Each row has a hidden stage along a path, written after it and counted from one end. A new block has a new path.
-186,-100,-44,-111,106,2,245,32,146,42,-30,52,-7,-100,-95,312,-12,-24,61,163,143,245,98,25,-155,-115,-111,-144,-70,-37,34,-103,1,25,-37,-248
8
-117,-101,-36,-25,-74,12,186,-25,155,-105,-92,83,-72,-65,-18,98,98,-93,-38,96,118,8,112,35,-60,-123,-154,89,-30,-63,-86,-58,19,64,-37,-33
8
435,79,-110,81,-184,-18,-431,-26,-261,-25,-113,0,-11,147,60,-390,24,29,-186,-94,-162,-153,-221,-40,254,241,211,94,262,2,-76,141,41,-49,-41,111
21
-86,-98,20,49,-63,-55,43,79,12,-182,125,8,83,-82,-8,194,17,47,-83,59,-96,24,-64,56,-62,-54,-147,-150,49,-147,34,-25,15,79,-105,29
7
-223,0,-49,-83,67,-10,180,-27,-21,-63,-83,115,133,3,-97,429,-20,151,149,94,32,173,44,1,-101,-35,-107,-262,83,-190,125,-46,-1,13,-93,-4
6
-352,-134,-149,-179,57,60,296,26,141,-127,6,129,20,52,-79,229,90,-60,-22,62,173,68,164,-41,-80,-165,-84,-81,-107,42,-28,-4,-41,-28,-18,-82
16
13,-68,0,56,-60,-24,99,34,79,-14,-30,-55,26,-116,-72,124,-49,-20,-87,72,-3,86,-9,47,-131,-33,-59,-18,-41,-97,-41,-46,59,92,-56,-57
7
-134,-32,-149,76,-51,-17,28,-46,-3,-25,105,-30,25,22,-22,12,115,-6,-47,51,12,-147,-30,-78,-60,-31,-51,0,6,47,-30,65,99,6,71,3
18
13,-51,-136,-32,21,-6,7,33,12,65,82,-76,-7,-2,-84,-19,10,-24,-98,62,55,35,-40,-5,-87,-36,74,-42,-47,131,-2,51,50,-25,78,-198
19
22,-26,-174,6,-74,6,156,58,20,7,-108,-48,24,-9,-64,101,-33,-115,-54,-35,119,117,52,-33,-160,-2,60,48,-63,16,-25,36,62,121,2,30
15
-77,67,-19,124,-61,1,114,-156,49,82,-193,-90,136,-39,-223,100,-107,165,-30,63,-17,-91,11,-20,-179,15,34,40,-63,-126,-69,27,138,-10,29,47
4
46,-15,-15,43,-79,-23,47,32,-26,-49,-106,8,72,-46,-43,176,-58,31,-24,28,-42,117,-31,24,-68,36,-33,-77,69,-174,12,-29,38,92,-120,61
7
38,-18,-123,10,-60,-81,-61,81,-96,-148,118,-93,90,14,-118,-127,-22,129,-123,-31,20,-174,-100,69,-114,-37,104,36,-30,149,59,166,16,-85,158,-18
0
-89,-23,-39,70,-115,-14,183,-81,117,-96,-111,-4,10,-74,-82,132,43,0,-28,56,73,-61,81,50,-151,-107,-114,99,-34,-104,-47,-2,80,95,17,69
6
54,-30,-119,139,-178,-29,-50,51,-79,-119,68,-83,79,24,2,-55,27,-31,-172,-68,-98,-128,-99,-39,-40,47,29,34,38,-36,-54,101,88,96,-26,186
17
-215,1,-101,56,-52,13,-66,-39,-165,-118,29,113,187,157,0,121,67,134,-17,1,-178,-138,-99,-168,119,121,-36,-195,169,-169,-12,55,42,-62,-154,220
17
-75,1,-135,-24,15,-40,52,-20,2,-18,14,-81,67,7,-197,-105,-31,135,-69,40,115,-165,-9,26,-165,-73,111,86,-120,187,9,129,45,-146,212,-131
0
184,-12,-114,64,-73,-66,-151,166,-227,-6,-16,43,59,12,135,121,-23,-68,40,-20,-91,220,-166,-88,63,219,-2,-168,235,-136,80,-26,25,127,-194,88
12
-179,67,-30,-22,74,54,215,-165,59,195,-338,48,127,3,-223,316,-130,152,133,133,61,158,94,-81,-138,47,21,-108,-26,-193,-30,-72,84,-46,-74,-63
6
155,70,-78,133,-179,-35,-181,-35,-160,-84,-102,-106,142,89,-154,-316,-86,188,-202,-87,-116,-325,-148,-11,-5,123,214,175,20,29,-89,189,82,-127,78,184
0
-171,-134,-20,-68,0,-6,41,67,13,-147,45,185,2,-2,78,168,111,-31,5,112,-22,79,-8,-36,102,-14,-188,-159,115,-127,-11,-88,-42,-3,-179,-40
9
-185,53,-160,97,8,9,74,-88,-75,129,-101,7,139,65,-70,184,-9,60,87,47,-15,-4,-20,-205,-69,122,5,-102,47,-97,-18,13,125,0,-41,80
16
-23,-8,-104,-67,-82,-26,8,10,-67,-221,-31,26,84,77,-128,-74,10,141,-103,-42,48,-175,-10,78,-47,-66,77,59,1,62,23,147,-22,-101,91,71
1
7,-23,-24,50,-81,-41,-13,43,-90,-100,-39,67,80,-21,31,204,6,39,24,36,-84,88,-70,-5,4,64,-99,-140,157,-202,45,-33,26,91,-156,110
8
-75,-43,-140,-41,-80,48,130,7,20,-49,-191,96,15,67,-21,62,29,-96,-38,-14,87,48,78,-92,2,31,5,58,13,-62,-96,3,15,38,-100,99
14
-110,-79,-2,-109,44,54,279,-20,208,66,-193,6,11,-87,-204,202,-106,-6,-58,121,140,202,138,56,-182,-112,3,-15,-169,-56,-74,-77,12,5,-41,-202
7
98,-145,-139,-173,-18,-53,-108,207,-73,-264,296,54,-75,30,84,-41,148,-80,-154,-9,42,62,-82,131,55,-125,-13,-130,95,172,119,95,-101,8,38,-162
20
140,-181,-109,-266,40,0,30,274,25,-161,189,-27,-44,-10,-67,15,-38,-106,-248,-15,99,264,-19,188,-71,-156,128,-144,-88,199,82,66,-131,4,11,-288
19
-280,-67,-22,-105,110,56,231,-89,152,101,-177,136,13,-20,-116,253,-1,25,84,196,106,145,125,-74,-46,-48,-104,-100,-44,-105,-71,-126,14,-72,-96,-192
8
-100,-70,-145,-8,-49,-7,66,29,17,-91,108,-18,11,22,-31,27,90,-42,-99,21,43,-66,-1,-11,-69,-80,-21,-15,-24,71,-12,67,40,23,50,-25
18
117,-103,-78,9,-99,-68,32,155,6,-115,59,13,-79,-107,103,97,70,-165,-38,39,68,162,-29,68,-64,-39,-119,-6,72,-25,40,-42,7,174,-61,-41
9
-77,-97,10,-127,105,57,118,47,85,139,-167,83,31,-29,-110,173,-118,-12,-27,150,28,289,31,-50,-9,50,25,-158,-42,-95,-79,-129,-21,-69,-183,-240
9
-138,49,-154,62,-78,44,75,-99,-73,18,-201,64,122,118,-58,110,13,37,32,-16,-10,-59,18,-172,-2,113,25,-4,68,-134,-72,38,91,7,-83,204
16
-263,-89,-25,-112,104,13,313,-20,195,12,-38,28,32,-102,-174,334,-31,40,34,158,149,175,136,54,-216,-178,-107,-126,-140,-38,20,-78,11,3,10,-228
6
-67,26,-57,22,-64,-15,7,-63,-44,-96,-71,-18,125,49,-169,-38,-37,195,-85,9,-25,-189,-36,18,-65,-9,71,30,-11,-18,-23,106,47,-108,56,63
2
115,-109,-146,-226,-44,25,-63,48,33,-192,18,126,-164,89,19,-218,170,-111,-171,-2,162,-34,48,106,129,-134,50,102,45,207,-37,96,-100,-76,78,-177
21
-184,62,10,172,-73,19,-39,-204,-70,59,-209,119,134,62,-21,117,34,157,81,115,-168,-148,-62,-197,114,179,-122,-59,181,-306,-115,-60,129,-50,-185,194
8
21,-54,-86,73,-75,-5,-32,98,-80,-16,-12,-15,104,24,0,40,-60,-36,-119,-24,-107,60,-96,-106,10,135,41,-85,44,-96,-62,10,45,47,-158,90
14
-173,-166,-106,-266,129,38,191,167,69,-53,-24,190,-28,14,0,261,19,-116,30,99,162,349,94,-24,7,-60,-63,-205,-9,15,29,-98,-115,-21,-150,-236
12
-253,-104,-117,-31,11,14,131,45,32,-84,65,72,73,33,-21,165,56,-28,-42,48,12,21,19,-105,-26,-21,-79,-120,-17,-33,-33,-5,13,-2,-80,-7
15
-143,6,-36,140,-42,-55,50,-89,25,-25,62,-99,121,-61,-151,49,-9,171,-51,82,-44,-201,-54,0,-163,-51,-45,-3,-50,-27,-11,58,116,-37,100,-2
3

Each row has a hidden stage along a path, written after it and counted from one end. A new block has a new path.
169,53,198,-83,69,-81,-5,73,6,27,27,33,-94,-139,-153,-86,-228,-98,70,131,-108,-104,66,-168,28,138,131,74,-158,213,69,88,173,36,-150,124
0
-66,-68,-71,57,7,-51,-40,-99,54,65,223,25,392,-132,125,-18,33,-209,-57,-215,-38,132,-319,-12,-10,-204,-57,-88,-53,-244,-37,-123,3,192,59,-21
10
-64,113,-32,-53,67,-94,-123,-173,240,244,266,-136,401,20,187,-34,87,-180,-273,-304,86,262,-345,-1,116,-101,25,-15,-36,-294,-51,-58,66,209,-96,129
8
67,-81,8,49,-107,21,15,-89,2,21,47,-52,-5,9,28,114,81,-72,1,-20,-95,-44,106,-55,11,15,-115,-85,13,-23,8,-48,-28,62,129,-37
15
-125,-115,-78,89,-12,-38,30,-31,-46,-17,112,8,378,-108,42,30,-5,-105,43,-100,-7,110,-300,40,-58,-270,-74,-158,-19,-195,-50,-32,-8,107,99,-58
11
295,17,201,-92,-60,75,38,67,16,-54,-123,41,-303,-104,18,117,29,-33,208,42,-163,-7,74,-126,99,104,-11,-47,-53,157,8,113,134,76,-34,62
20
220,-98,67,-5,-82,154,5,-54,42,-41,-134,-56,-176,-13,-58,169,101,59,201,27,-166,-47,245,-13,-20,-41,-80,-121,10,41,-108,91,12,-29,143,21
17
-351,-103,-196,-67,-219,173,-248,-342,-72,104,-93,-243,677,68,-12,-126,250,321,-133,-65,218,113,290,120,302,-214,-135,-31,215,-363,-117,-129,-141,-4,195,25
10
364,-151,29,-25,-103,326,-95,-129,126,-77,-239,-36,-255,-59,-143,182,157,163,348,25,-296,-113,543,25,-68,-115,-105,-109,10,22,-212,79,-17,-96,249,48
18
-109,10,59,-17,-8,-41,-10,54,-2,21,-100,-52,239,-43,-205,-56,-119,119,83,136,74,-38,105,4,18,-165,54,-14,3,16,-6,133,48,-45,-52,91
4
140,47,179,-67,92,-36,-20,44,105,70,-3,17,9,-113,-136,-49,-144,-71,94,30,-90,-46,20,-86,-13,-33,112,19,-122,83,-28,103,135,29,-116,152
2
-113,-29,178,6,-60,-122,238,207,-257,-103,-126,-43,-3,17,-8,123,-76,24,113,165,126,61,-313,-40,81,-4,-24,-192,28,147,84,238,94,23,-71,-49
16
62,-52,62,17,-78,-6,36,-62,-7,37,58,-45,-1,4,84,103,82,-106,-20,-57,-56,18,-40,-69,59,41,-86,-92,-1,-20,11,-18,11,98,63,-15
15
-31,-205,-32,87,-4,47,-9,-23,-96,-93,98,211,426,-361,52,-87,-18,-172,232,-155,-139,42,-307,-30,-68,-357,-62,-124,-95,-209,-80,-154,1,179,138,-85
10
203,-9,87,-18,-163,57,5,-9,25,-30,-105,-44,-290,14,-61,137,43,33,99,133,-139,-126,391,-120,70,158,-87,0,30,165,72,47,28,3,68,11
19
141,49,134,-8,-148,-93,119,182,-89,-117,-80,61,-302,-83,-52,102,-111,-58,144,232,-104,-108,138,-177,82,187,-53,23,-13,272,218,92,103,62,-61,-27
21
-223,-32,-32,82,12,-177,130,66,-88,4,137,-73,353,6,67,74,-61,-121,-68,-45,125,173,-489,44,-30,-188,-46,-176,4,-135,34,84,33,101,-15,-53
12
10,-42,-82,39,28,17,-116,-110,178,81,147,18,343,-140,-5,-38,7,-120,20,-166,-93,63,-67,6,-62,-265,-16,-29,-59,-223,-87,-88,2,118,58,52
7
-17,-54,40,25,-35,-27,61,-30,-34,20,45,-66,115,7,72,108,57,-77,-2,-68,-1,93,-208,-4,24,-70,-68,-150,2,-72,-30,46,23,83,50,-16
14
67,-100,163,3,-68,8,109,47,-159,-65,-34,77,-10,-135,69,57,29,-101,151,-8,-70,4,-174,-100,75,-1,-61,-127,-39,51,14,12,63,119,35,-47
16
277,-17,153,-77,95,92,-101,-41,169,54,-28,52,-39,-179,-158,-52,-93,-53,189,-19,-219,-87,193,-77,-54,-75,102,29,-152,54,-117,39,117,13,-23,165
2
221,31,106,-90,78,62,-113,-65,189,89,-43,-73,-50,-42,-203,-12,-97,32,87,45,-148,-77,292,-39,-39,-13,100,38,-99,73,-99,107,105,-49,-33,188
1
65,43,93,-23,68,-51,-33,19,152,83,40,-7,106,-82,-123,-27,-110,-62,45,6,-58,-29,38,-51,-41,-108,76,17,-85,5,-22,76,86,34,-77,128
4
277,63,104,-76,-111,42,-22,20,88,-30,-71,-4,-312,-57,-5,119,22,-36,119,68,-178,-38,246,-130,97,160,-43,26,-16,154,75,53,104,68,-11,61
21
139,50,154,-55,99,-46,-21,45,134,75,2,-10,2,-79,-154,-20,-148,-54,78,43,-87,-40,41,-62,-41,-44,113,12,-117,80,-34,132,129,7,-111,155
2
204,21,170,-49,-62,13,94,102,-4,-57,-133,-35,-287,1,-33,169,-7,6,163,110,-88,-12,65,-81,46,89,-21,-82,-13,179,28,191,115,15,-33,42
19
90,-25,128,42,-157,-66,122,85,-104,-55,-28,11,-222,-12,-16,117,-32,-68,56,164,-73,-135,153,-163,64,181,-88,-30,7,203,165,33,34,57,20,-58
18
55,54,120,-34,56,-68,-24,34,108,79,14,-17,75,-66,-142,-42,-129,-43,33,45,-35,-50,63,-69,-10,-51,83,33,-80,53,9,86,95,22,-98,131
3
-27,-73,18,24,-61,-12,28,-78,-35,36,69,-58,153,-5,84,77,77,-87,-29,-86,-13,68,-139,-25,54,-53,-86,-118,10,-95,-15,-25,0,102,80,-23
14
77,33,99,-26,27,-47,-45,8,114,77,9,-12,53,-67,-166,-47,-125,-29,40,69,-71,-101,182,-77,-18,-26,65,51,-76,67,11,55,75,4,-65,124
3
-9,-56,-68,47,31,1,-87,-85,132,59,161,53,373,-179,28,-42,3,-147,35,-183,-85,89,-175,-3,-52,-281,-17,-53,-74,-228,-81,-94,15,144,53,26
8
85,-71,132,-9,-45,10,71,-14,-75,-5,22,32,6,-92,113,69,63,-135,74,-80,-70,44,-192,-87,76,5,-58,-122,-39,-8,-11,-6,55,137,34,-16
15
-124,-51,-191,102,-154,-13,-155,-153,129,79,104,-54,320,-28,-162,-67,-19,27,-90,63,-38,-163,468,-30,-26,-127,-100,99,52,-123,65,-175,-116,6,145,-7
6
98,122,187,-280,43,83,-179,-131,45,148,-127,-227,58,46,-106,-119,-29,189,-62,51,80,84,196,-54,293,174,161,67,-32,75,-85,172,185,-32,-174,262
0
-37,-89,-48,54,-67,-1,-14,-124,5,49,118,-50,224,-24,87,60,85,-105,-50,-121,-38,62,-103,-9,17,-92,-104,-103,11,-158,-25,-89,-30,112,121,-37
13
1,-55,124,15,-66,-37,147,90,-132,-61,-79,-33,-37,3,-4,132,-4,-7,107,86,14,19,-129,-39,36,-12,-54,-156,12,80,28,142,55,30,12,-33
16
-77,-74,-157,86,-9,-13,-80,-138,119,67,188,-40,393,-67,39,19,35,-121,-56,-170,-51,97,-126,45,-72,-259,-80,-84,-14,-267,-70,-103,-44,115,122,-13
10
121,47,129,-61,61,-19,-55,0,132,82,-9,-32,16,-58,-163,-37,-120,-19,51,51,-77,-69,153,-64,-6,-19,94,34,-91,74,-30,95,106,-4,-85,154
2
-79,-5,-121,111,-94,-108,-93,-84,148,94,200,3,264,-62,-92,-62,-76,-126,-122,15,-61,-128,243,-86,-47,-83,-63,101,-18,-90,116,-164,-61,83,61,-3
6
-4,-57,78,-21,-72,33,46,-40,-74,7,-63,-95,57,33,41,104,96,30,37,-8,24,69,-62,-7,95,-26,-66,-139,41,-24,-42,77,26,39,56,4
15

Each row has a hidden stage along a path, written after it and counted from one end. A new block has a new path.
60,-199,-121,170,-17,69,-190,60,66,6,-44,-77,15,94,-264,212,205,-96,118,-108,-387,42,202,162,226,-239,-18,-139,-115,160,-103,360,37,207,201,-39
12
61,116,-67,-104,131,-139,4,-97,298,43,70,-68,-199,-63,321,-5,-452,245,325,198,-63,-155,29,-147,-137,-56,216,-140,-36,-170,100,324,-244,75,-123,28
20
-217,-111,31,-58,80,-75,-303,-59,115,-121,-12,-146,-124,174,-3,92,107,353,46,-157,12,-5,413,392,175,190,-87,78,-261,193,153,454,92,313,126,-94
8
-146,72,65,82,-134,79,-55,367,54,28,-84,147,314,113,6,72,-52,274,143,-190,-78,75,-211,203,156,-5,-93,20,75,71,58,295,-255,159,126,331
15
-149,-10,77,191,-121,118,-112,387,19,45,-121,118,381,148,-190,111,105,210,86,-246,-189,144,-171,184,261,-4,-178,35,-3,164,-15,331,-133,175,192,288
13
97,-89,-245,174,78,-59,194,-38,136,16,-165,90,-214,182,-43,221,248,-209,-52,-156,-240,104,186,92,89,-378,125,-68,-22,120,-128,282,77,62,-105,23
22
-158,133,128,-6,-129,150,15,71,-193,283,-24,-10,-9,-168,240,-132,-121,-38,-155,93,473,42,24,-137,-268,180,-213,238,418,-54,-110,-141,-502,-103,103,-276
3
69,-166,-220,193,-113,73,-38,102,57,-20,-123,31,-53,140,-205,241,304,-216,10,-192,-347,104,177,278,236,-407,35,-149,25,174,-119,292,26,202,177,36
15
-233,46,288,-97,91,-26,-378,167,-217,82,132,-26,330,288,-116,135,-9,432,305,-164,-119,5,-152,197,155,278,-145,253,-307,254,144,472,89,169,-46,318
10
206,-103,-170,-28,10,24,-148,-90,1,85,113,-117,-167,-27,-37,185,-60,-215,291,110,-350,-105,115,15,-21,-362,188,-189,-4,1,-92,257,-95,81,25,-69
16
37,-91,81,8,160,15,-280,-159,-101,215,157,-223,-51,-6,-118,96,-42,-48,199,141,-145,-63,168,-200,-63,68,-46,72,-161,104,-104,259,-14,7,4,-228
7
-11,166,88,-136,63,-71,-109,46,-6,134,154,-4,38,42,204,47,-377,246,397,125,-95,-118,-221,-88,-106,-15,127,11,-27,-48,95,306,-197,40,-145,227
18
-59,177,185,84,-141,229,77,97,-454,515,39,53,137,-172,121,-97,-84,-311,-127,163,402,85,-253,-436,-342,89,-240,317,513,-9,-274,-293,-510,-282,2,-207
2
4,-111,-205,104,-238,167,133,-96,-235,173,-121,44,-208,-51,136,62,315,-482,-360,-94,346,99,355,158,-84,-155,-115,140,400,67,-210,-232,-329,-2,128,-356
1
46,59,85,89,-138,239,70,-7,-590,521,87,61,117,-86,30,37,115,-544,-132,88,278,84,-172,-355,-293,-45,-189,337,432,80,-332,-326,-382,-290,-63,-195
2
53,165,80,74,120,-28,90,103,-21,276,66,109,193,74,81,77,-260,61,292,78,-147,-1,-376,-371,-98,-53,64,73,-11,0,-58,226,-188,-114,-247,292
21
-71,-58,-162,257,-138,40,138,257,160,-22,-205,226,202,235,-35,195,230,65,-22,-338,-154,169,-26,297,316,-182,-44,-25,-7,164,13,285,-83,217,85,352
18
-335,51,-2,-85,-248,78,39,91,-155,-14,-160,103,-123,62,335,-50,189,108,-362,-249,623,101,305,509,-47,187,-210,299,350,88,79,-55,-358,148,149,-152
2
135,-58,-134,-39,31,-22,-153,-107,-14,56,79,-117,-271,32,-39,173,-14,-179,242,89,-329,-72,147,70,-19,-381,186,-173,-4,48,-81,310,25,110,19,-81
16
163,23,15,-25,61,37,-221,-39,-80,213,160,-175,-148,-96,-105,88,-204,-170,342,253,-362,-101,-68,-249,-145,-309,121,-155,68,-24,-161,272,-87,-20,35,-124
15
-38,-21,-33,101,-179,175,87,-56,-593,347,-33,97,-84,106,-22,128,445,-596,-324,-124,268,176,83,43,-125,-180,-174,334,376,244,-287,-231,-116,-127,-21,-197
1
51,74,37,30,-137,191,62,-73,-482,459,76,3,-41,-146,125,-14,21,-494,-127,158,324,35,-58,-318,-328,-66,-125,248,453,11,-290,-303,-408,-235,-32,-291
1
93,161,107,133,52,42,8,126,-113,367,105,53,201,7,-50,77,-242,-80,331,160,-254,14,-446,-466,-103,-164,28,3,80,13,-152,196,-171,-128,-117,219
18
99,131,85,176,37,60,-15,118,-117,346,68,21,107,3,-142,86,-134,-176,256,155,-313,54,-375,-436,-83,-265,13,-41,126,53,-213,207,-91,-106,-32,117
17
12,196,91,37,126,-43,123,132,62,229,20,102,149,24,167,17,-338,182,256,92,-56,-11,-336,-342,-144,5,52,66,44,-76,-26,229,-271,-114,-228,247
22
102,115,194,15,90,81,-264,99,-83,330,192,-169,115,-172,-130,-6,-396,8,435,337,-315,-103,-303,-504,-180,-91,10,-89,67,-72,-165,262,-233,-90,54,-55
13
-353,82,125,-59,-160,92,-29,175,-180,60,-110,101,85,84,240,-47,108,236,-237,-240,533,110,134,361,-40,316,-267,355,235,111,82,17,-349,85,97,-44
4
90,34,-30,-171,20,-11,-235,-27,169,28,142,-190,-174,-184,167,0,-435,166,393,257,-176,-210,79,-30,-138,-124,175,-221,45,-180,46,312,-316,121,87,-114
15
-113,-99,-68,-19,-96,89,-58,-95,-291,95,-50,-18,-203,100,50,118,365,-234,-250,-167,264,83,383,318,-49,-33,-135,244,175,198,-95,-12,-90,50,60,-278
4
176,98,-17,70,111,-22,21,-36,48,278,122,-31,7,-53,69,75,-319,-80,354,243,-258,-76,-231,-444,-134,-196,146,-99,22,-73,-112,212,-186,-89,-147,85
19
85,-85,-248,-96,108,-162,-15,-214,138,-94,28,-26,-330,191,170,220,28,-7,186,-62,-197,-84,306,277,63,-274,271,-104,-191,65,88,375,89,185,-164,57
20
34,-118,-292,-51,66,-148,68,-122,194,-179,-81,59,-261,260,172,241,148,58,69,-222,-133,-22,353,448,153,-229,225,-59,-187,99,120,378,60,235,-154,136
21
-181,-97,-178,-76,-253,77,47,-74,-319,-5,-129,101,-237,166,235,113,450,-241,-396,-311,472,101,454,625,21,-44,-105,283,278,193,-11,-107,-171,155,67,-176
1
-31,-10,-149,-209,-6,-108,-2,44,292,-154,53,112,147,113,479,113,-351,502,348,-130,81,-177,69,379,89,168,198,-16,-206,-130,347,315,-412,233,-185,405
20
-189,103,19,37,-58,-57,2,214,70,-29,-87,162,125,252,99,110,12,310,108,-232,-40,85,-119,295,167,-33,-5,65,-27,133,132,376,-46,209,-19,376
18
-46,139,283,188,-26,257,8,173,-504,587,82,54,359,-90,-115,-19,-11,-287,-30,112,194,135,-395,-576,-267,135,-318,376,330,101,-330,-187,-373,-343,-40,-90
4
150,71,114,-6,73,74,-234,44,-111,292,184,-160,19,-147,-113,42,-319,-95,412,305,-342,-104,-233,-405,-172,-199,66,-114,82,-53,-170,241,-190,-76,27,-65
14
90,105,186,62,23,125,-187,205,-139,330,155,-49,287,-107,-138,37,-312,-2,399,204,-289,-46,-398,-419,-108,-81,-36,-29,89,-40,-153,216,-280,-100,28,107
14
-42,122,77,-80,-102,108,-10,-138,-483,371,79,-48,-230,-95,184,-39,18,-379,-146,156,378,10,48,-167,-354,-49,-94,266,430,37,-208,-200,-280,-165,-31,-347
1
112,66,199,148,51,146,-198,184,-243,393,147,-62,281,-42,-302,96,-151,-155,346,182,-396,16,-413,-474,-72,-165,-69,-5,59,70,-248,222,-126,-126,29,77
13
